Here is a tiny trained network, its code and every weight. The questions are about switching its units off for an input and a target symbol, where a switched-off unit gives its printed mean instead of its output.

import numpy as np


def w(rows, s, z=0):
    codes = np.array(rows[::2]) - 128.0
    scale = np.full(codes.shape[1], s)
    scale[-1] = z or s
    return codes * scale


def f(y):
    return np.maximum(y, 0)


def softmax(a):
    e = np.exp(a - a.max(-1, keepdims=True))
    return e / e.sum(-1, keepdims=True)


def log_softmax(a):
    a = a - a.max(-1, keepdims=True)
    return a - np.log(np.exp(a).sum(-1, keepdims=True))


def net(x, mask):
    ids = ['ΘΛΠβεζημξτω'.index(c) for c in x.split()]
    T = len(ids)
    res = E[ids] + P[:T]
    u = 0
    for l in range(2):
        q, k, v = (res @ M[l].T for M in (Q, K, V))
        z = softmax(np.where(np.tri(T) > 0, q @ k.T / 4**0.5, -1e9)) @ v
        res = res + np.where(mask[u], z, O[l][:, -1]) @ O[l][:, :-1]
        u += 1
        y = f(res @ A[l][:, :-1].T + A[l][:, -1])
        res = res + np.where(mask[u : u + 12], y, B[l][:, -1]) @ B[l][:, :-1]
        u += 12
    return log_softmax(res[-1] @ U[:, :-1].T + U[:, -1])


Q, K, V, O, A, B = {}, {}, {}, {}, {}, {}
E = w([
[109,147,127,49,116,93,141],'Θ',
[105,57,107,108,175,168,155],'Λ',
[63,43,106,111,93,123,131],'Π',
[141,141,131,28,69,131,103],'β',
[75,92,56,74,140,143,127],'ε',
[149,77,7,153,117,176,45],'ζ',
[150,160,143,60,169,142,109],'η',
[175,118,105,118,135,37,75],'μ',
[94,195,89,173,145,109,180],'ξ',
[74,172,109,147,127,185,139],'τ',
[213,163,106,109,171,160,153],'ω',
],0.017)
P = w([
[113,97,1,26,160,162,192],'0',
[108,117,52,51,139,154,140],'1',
[105,134,96,78,129,158,95],'2',
[128,175,116,77,97,153,70],'3',
[140,188,104,84,66,139,47],'4',
[151,206,88,65,64,139,37],'5',
],0.0066)
Q[0] = w([
[124,94,186,254,134,100,164],'L0H1',
[168,121,139,90,117,105,118],'L0H1',
[121,103,98,128,112,101,100],'L0H1',
[163,136,202,131,140,55,146],'L0H1',
],0.013)
K[0] = w([
[112,47,146,19,165,123,221],'L0H1',
[103,102,152,140,72,61,2],'L0H1',
[191,149,185,128,164,111,115],'L0H1',
[84,18,51,96,129,77,120],'L0H1',
],0.0073)
V[0] = w([
[61,127,138,67,107,99,108],'L0H1',
[136,142,182,111,237,135,158],'L0H1',
[2,165,155,126,108,114,202],'L0H1',
[158,207,99,129,100,210,176],'L0H1',
],0.0081)
O[0] = w([
[104,102,86,95,131,1,74,208],'L0H1',
[141,128,71,109,230,175,112,29],'L0H1',
[25,130,133,166,175,74,70,5],'L0H1',
[68,193,157,133,82,188,35,239],'L0H1',
],0.008,0.003)
A[0] = w([
[97,181,98,153,64,202,173,124],'L0N1',
[112,159,184,39,105,42,34,202],'L0N2',
[249,177,114,97,190,116,113,168],'L0N3',
[104,172,150,185,133,161,105,184],'L0N4',
[120,237,136,215,177,92,133,169],'L0N5',
[118,87,230,165,134,186,120,253],'L0N6',
[90,78,149,148,183,181,71,150],'L0N7',
[27,68,145,65,35,103,125,176],'L0N8',
[89,93,154,117,105,198,14,108],'L0N9',
[95,106,125,110,114,255,168,137],'L0N10',
[202,123,206,79,89,74,221,144],'L0N11',
[127,214,217,159,42,103,108,155],'L0N12',
],0.0064,0.0039)
B[0] = w([
[118,175,129,139,96,111,173,182],'L0N1',
[140,150,99,127,226,132,67,254],'L0N2',
[183,120,164,64,155,130,121,206],'L0N3',
[89,158,170,187,110,100,135,162],'L0N4',
[107,113,109,168,117,57,177,155],'L0N5',
[112,156,56,177,3,118,5,144],'L0N6',
[40,142,142,146,149,199,94,164],'L0N7',
[131,181,62,192,131,175,147,226],'L0N8',
[96,169,150,84,65,159,115,205],'L0N9',
[97,109,131,120,69,170,111,186],'L0N10',
[99,61,162,68,85,127,66,182],'L0N11',
[113,163,202,139,179,154,176,176],'L0N12',
],0.0076,0.0082)
Q[1] = w([
[143,13,101,155,66,127,176],'L1H1',
[215,55,213,187,188,36,254],'L1H1',
[101,26,84,99,166,78,145],'L1H1',
[192,99,62,27,95,157,88],'L1H1',
],0.0058)
K[1] = w([
[175,106,16,21,104,233,71],'L1H1',
[94,22,13,117,164,165,160],'L1H1',
[211,106,3,54,216,107,82],'L1H1',
[246,71,197,137,97,47,28],'L1H1',
],0.0051)
V[1] = w([
[184,101,225,127,168,8,108],'L1H1',
[112,91,208,109,255,198,115],'L1H1',
[85,129,155,159,143,187,180],'L1H1',
[155,127,54,206,131,60,230],'L1H1',
],0.0056)
O[1] = w([
[73,46,80,153,112,254,125,2],'L1H1',
[109,88,134,56,210,165,194,75],'L1H1',
[132,154,195,132,167,122,165,104],'L1H1',
[210,100,170,224,144,194,33,28],'L1H1',
],0.0069,0.007)
A[1] = w([
[237,145,148,61,159,206,66,166],'L1N1',
[220,145,91,111,84,123,13,85],'L1N2',
[67,100,143,120,62,53,180,125],'L1N3',
[44,152,199,173,89,66,176,47],'L1N4',
[82,109,27,212,245,97,133,180],'L1N5',
[186,150,154,229,129,137,141,235],'L1N6',
[255,207,189,139,254,155,89,176],'L1N7',
[52,98,47,203,21,182,90,141],'L1N8',
[134,228,207,56,160,109,161,121],'L1N9',
[178,122,124,56,205,28,142,144],'L1N10',
[194,204,39,167,170,82,168,253],'L1N11',
[115,162,122,46,82,251,66,72],'L1N12',
],0.0052,0.0025)
B[1] = w([
[52,74,81,182,142,112,188,220],'L1N1',
[64,88,128,104,141,84,119,225],'L1N2',
[168,95,73,143,88,175,133,161],'L1N3',
[128,90,64,96,163,162,168,188],'L1N4',
[180,113,83,168,162,211,108,163],'L1N5',
[3,79,131,98,165,95,138,157],'L1N6',
[222,21,66,190,143,97,201,188],'L1N7',
[242,103,206,130,152,143,156,200],'L1N8',
[152,157,191,174,139,130,165,254],'L1N9',
[167,187,219,125,154,182,73,202],'L1N10',
[177,154,59,171,142,141,56,209],'L1N11',
[94,67,180,160,85,105,162,246],'L1N12',
],0.007,0.0099)
U = w([
[196,140,182,152,161,71,98,99],'Θ',
[114,124,160,115,233,156,148,116],'Λ',
[122,92,81,254,169,66,162,254],'Π',
[135,134,102,150,141,116,124,34],'β',
[184,176,76,115,152,192,59,67],'ε',
[187,141,90,160,56,65,109,88],'ζ',
[22,71,30,109,139,56,167,185],'η',
[225,117,100,180,122,198,184,127],'μ',
[117,121,194,178,136,165,50,141],'ξ',
[8,178,119,133,139,41,69,115],'τ',
[122,151,216,128,81,153,147,141],'ω',
],0.0064,0.003)

Each question gives the input, a string of symbols that net reads in full, and the target symbol t.
The units are the heads (4 rows each of Q, K, V and O) and the neurons (one row each of A and B). Each row of codes is followed by its name. A weight is (code - 128) times the scale printed after its matrix; where a second scale follows, it is the last column's (O, A, B and U).
mask holds one flag per unit, layer by layer, with each layer's heads first. A switched-off unit (its flag False) gives its mean, the last column of its rows in O or B, instead of its output. The means were averaged over made-up inputs and are rounded, as every weight is.
A unit's drop is (log p(t) with every unit on - log p(t) with that unit switched off) / (log p(t) with every unit on - log p(t) with every unit switched off).
The circuit of an input: a set's keep is (log p(t) with only the set's units on - log p(t) with every unit switched off) / (log p(t) with every unit on - log p(t) with every unit switched off). Starting from the 12 units with the biggest drops (on a tie, the unit counted first), units are removed one at a time, each time the one whose removal leaves the highest keep (on an exact tie, the one counted first), for as long as the keep stays at least 0.8.
units of the circuit, in order: the units of the circuit, biggest drop first
most important unit: the unit with the biggest drop
k most important neurons: the k neurons with the biggest drops, biggest first
k most important neurons of layer l: the k neurons of layer l with the biggest drops, biggest first
input η η τ τ η ω, target Θ: most important unit => L1H1
input ζ τ Π ζ, target τ: units of the circuit, in order => [L1H1 L0H1 L0N9]
input η τ ζ, target τ: units of the circuit, in order => [L0H1 L1H1 L0N9]
input ζ ζ ζ μ Θ, target η: units of the circuit, in order => [L1H1 L1N10]
input Π η ε β, target τ: 2 most important neurons => [L0N2 L1N8]
input Π ζ τ Θ Π, target τ: units of the circuit, in order => [L0H1 L1N7]
input ω β η μ Θ ζ, target μ: units of the circuit, in order => [L1N8 L1H1 L0H1]
input μ η β Θ, target η: units of the circuit, in order => [L1H1 L0H1 L0N11]
input μ β η η ζ ζ, target η: 2 most important neurons => [L1N10 L1N9]
input Λ η Π β Π ζ, target ζ: units of the circuit, in order => [L0H1 L0N8 L1H1]
input μ Λ ζ η μ ε, target μ: units of the circuit, in order => [L1N8 L1H1 L0H1]
input ξ ω ζ Θ, target ω: units of the circuit, in order => [L0H1 L0N11 L0N12]
input ω Π η, target Λ: units of the circuit, in order => [L1H1 L0H1 L1N10 L0N3]
input ξ Λ ξ ε, target ξ: most important neuron => [L0N5]
input β ε Λ Θ η β, target τ: units of the circuit, in order => [L1H1 L1N8 L1N7]
input ζ μ Π ζ ζ, target ζ: 2 most important neurons => [L0N2 L0N1]
input τ τ η ζ μ η, target η: 2 most important neurons => [L0N11 L1N1]
input μ ξ β β, target Π: 2 most important neurons => [L0N2 L1N7]
input ζ η β ω η Λ, target ω: 2 most important neurons of layer 0 => [L0N2 L0N10]
input Θ τ β η β, target Θ: most important neuron => [L0N2]
input β μ η τ ε β, target Θ: 3 most important neurons of layer 1 => [L1N7 L1N9 L1N10]
input β Θ β μ τ Π, target τ: 3 most important neurons => [L1N7 L0N9 L0N2]
input ζ ξ τ ξ ω Λ, target ω: 3 most important neurons of layer 1 => [L1N8 L1N11 L1N12]
input ε ξ η Π ξ η, target Π: 2 most important neurons => [L1N7 L0N2]
input Π η η τ Λ η, target Θ: 3 most important neurons => [L1N7 L1N10 L1N9]
input ξ μ ε, target ξ: 2 most important neurons of layer 0 => [L0N5 L0N7]
input η Λ β ξ, target Π: most important neuron => [L0N5]
input ζ μ η ω ζ ζ, target ω: 2 most important neurons of layer 1 => [L1N8 L1N12]
input μ τ β η μ Λ, target μ: 2 most important neurons of layer 1 => [L1N8 L1N2]
